Here is a tiny trained network, its code and every weight. The questions are about switching its units off for an input and a class, where a switched-off unit gives its printed mean instead of its output.

import numpy as np


def w(rows, s, z=0):
    codes = np.array(rows[::2]) - 128.0
    scale = np.full(codes.shape[1], s)
    scale[-1] = z or s
    return codes * scale


def norm(h):
    return h / np.sqrt((h * h).mean(-1, keepdims=True) + 1e-5)


def f(y):
    return y / 2 * (1 + np.tanh(0.7978845608 * (y + 0.044715 * y**3)))


def log_softmax(a):
    a = a - a.max(-1, keepdims=True)
    return a - np.log(np.exp(a).sum(-1, keepdims=True))


def net(x, mask):
    res = np.array(x, float).reshape(1, 4) / 4 @ E
    u = 0
    for l in range(2):
        y = f(norm(res) @ A[l][:, :-1].T + A[l][:, -1])
        res = res + np.where(mask[u : u + 14], y, B[l][:, -1]) @ B[l][:, :-1]
        u += 14
    return log_softmax(norm(res)[-1] @ U[:, :-1].T + U[:, -1])


A, B = {}, {}
E = w([
[128,129,127,128,129,128,128],'x0',
[94,140,151,187,205,99,149],'x1',
[28,79,98,202,61,189,111],'x2',
[106,130,125,135,129,54,5],'x3',
],0.011)
A[0] = w([
[137,141,123,102,159,75,31,27],'L0N1',
[158,139,131,93,154,78,27,73],'L0N2',
[125,131,147,162,185,98,142,18],'L0N3',
[120,138,134,151,199,107,144,36],'L0N4',
[139,128,116,167,217,120,127,2],'L0N5',
[194,152,140,67,190,85,128,23],'L0N6',
[196,128,124,56,184,86,133,40],'L0N7',
[181,145,128,77,157,163,243,35],'L0N8',
[129,120,131,156,213,100,145,46],'L0N9',
[107,112,134,104,136,115,112,29],'L0N10',
[110,164,159,155,176,109,136,25],'L0N11',
[124,158,134,198,55,144,107,61],'L0N12',
[205,135,136,7,48,140,102,33],'L0N13',
[145,137,121,72,57,128,102,3],'L0N14',
],0.019,0.0039)
B[0] = w([
[140,179,126,120,48,104,178,221],'L0N1',
[142,164,152,127,31,115,129,230],'L0N2',
[143,137,100,186,166,135,130,167],'L0N3',
[143,129,88,169,169,119,143,170],'L0N4',
[139,111,111,185,172,127,146,170],'L0N5',
[108,76,159,53,162,167,90,224],'L0N6',
[102,81,158,54,158,164,100,220],'L0N7',
[142,193,149,124,3,82,149,240],'L0N8',
[140,137,96,184,182,126,146,180],'L0N9',
[127,134,123,127,122,120,153,129],'L0N10',
[142,146,98,184,162,133,119,165],'L0N11',
[134,115,142,59,145,148,124,172],'L0N12',
[158,141,67,226,220,112,138,250],'L0N13',
[125,112,109,210,195,133,161,181],'L0N14',
],0.036,0.015)
A[1] = w([
[126,140,131,81,93,136,124,111],'L1N1',
[113,165,144,72,60,134,120,114],'L1N2',
[101,179,171,125,75,76,134,82],'L1N3',
[106,128,160,95,163,152,99,127],'L1N4',
[2,73,124,126,98,213,64,65],'L1N5',
[111,161,122,125,89,111,187,88],'L1N6',
[141,84,35,184,207,155,99,108],'L1N7',
[125,93,159,10,159,135,88,61],'L1N8',
[87,103,169,40,211,174,87,114],'L1N9',
[117,153,124,136,78,76,71,113],'L1N10',
[136,130,122,134,122,130,124,100],'L1N11',
[150,100,114,108,106,130,125,103],'L1N12',
[126,172,166,144,73,120,163,71],'L1N13',
[112,139,171,145,36,113,148,3],'L1N14',
],0.022,0.0039)
B[1] = w([
[124,126,99,183,142,113,149,178],'L1N1',
[142,149,72,226,143,53,130,216],'L1N2',
[165,75,148,117,63,203,111,206],'L1N3',
[146,155,74,100,118,153,117,159],'L1N4',
[161,225,128,55,189,203,104,158],'L1N5',
[142,106,200,47,167,101,99,197],'L1N6',
[128,70,138,201,172,68,190,249],'L1N7',
[87,182,133,88,194,210,143,201],'L1N8',
[62,200,68,102,91,145,45,207],'L1N9',
[126,89,192,86,120,197,203,172],'L1N10',
[119,117,135,124,140,122,118,130],'L1N11',
[94,142,148,148,139,103,130,136],'L1N12',
[74,5,152,79,99,137,89,213],'L1N13',
[156,113,175,93,44,88,110,207],'L1N14',
],0.03,0.018)
U = w([
[176,85,189,90,4,106,136,253],'0',
[154,95,98,224,207,69,187,113],'1',
[85,209,78,61,162,185,82,15],'2',
],0.013,0.00052)

Each question gives the input, the list of numbers given to net, and the class t.
The units are the neurons (one row each of A and B). Each row of codes is followed by its name. A weight is (code - 128) times the scale printed after its matrix; where a second scale follows, it is the last column's (A, B and U).
mask holds one flag per neuron, layer by layer. A switched-off neuron (its flag False) gives its mean, the last column of its row in B, instead of its output. The means were averaged over made-up inputs and are rounded, as every weight is.
A unit's drop is (log p(t) with every unit on - log p(t) with that unit switched off) / (log p(t) with every unit on - log p(t) with every unit switched off).
The circuit of an input: a set's keep is (log p(t) with only the set's units on - log p(t) with every unit switched off) / (log p(t) with every unit on - log p(t) with every unit switched off). Starting from the 12 units with the biggest drops (on a tie, the unit counted first), units are removed one at a time, each time the one whose removal leaves the highest keep (on an exact tie, the one counted first), for as long as the keep stays at least 0.8.
units of the circuit, in order: the units of the circuit, biggest drop first
most important unit: the unit with the biggest drop
k most important neurons: the k neurons with the biggest drops, biggest first
k most important neurons of layer l: the k neurons of layer l with the biggest drops, biggest first
drop when u is switched off: that unit's drop, to one decimal
input [0,2,0,-2], class 0: most important unit : L0N8
input [-6,-8,-1,6], class 1: 3 most important neurons of layer 0 : L0N13, L0N14, L0N8
input [1,2,3,3], class 0: 2 most important neurons of layer 0 : L0N6, L0N7
input [-1,1,-7,7], class 0: 2 most important neurons of layer 0 : L0N2, L0N1
input [-1,-4,-6,6], class 0: 2 most important neurons of layer 0 : L0N2, L0N1
input [2,4,-7,-1], class 2: 2 most important neurons : L0N7, L0N6
input [-4,-7,-7,6], class 1: 2 most important neurons : L0N13, L0N8
input [0,-8,-4,-6], class 1: 2 most important neurons : L0N13, L0N2
input [3,4,6,5], class 2: 4 most important neurons : L0N13, L0N8, L0N2, L0N1
input [2,4,7,4], class 2: 2 most important neurons : L0N8, L0N13
input [-4,0,8,8], class 0: 2 most important neurons : L0N6, L0N7
input [-2,-5,8,-6], class 2: 4 most important neurons : L0N13, L0N8, L0N1, L0N2
input [-6,6,-3,-7], class 0: 2 most important neurons : L0N8, L0N13
input [-5,-8,8,6], class 1: units of the circuit, in order : L0N8
input [5,-8,4,-6], class 1: 2 most important neurons : L0N2, L0N1
input [7,-2,-6,3], class 2: 2 most important neurons : L0N7, L0N6
input [-5,5,-7,-7], class 0: drop when L0N13 is switched off : 0.2
input [-2,-3,4,6], class 0: drop when L1N9 is switched off : 0.0
input [6,-2,-8,7], class 2: drop when L0N8 is switched off : 1.1
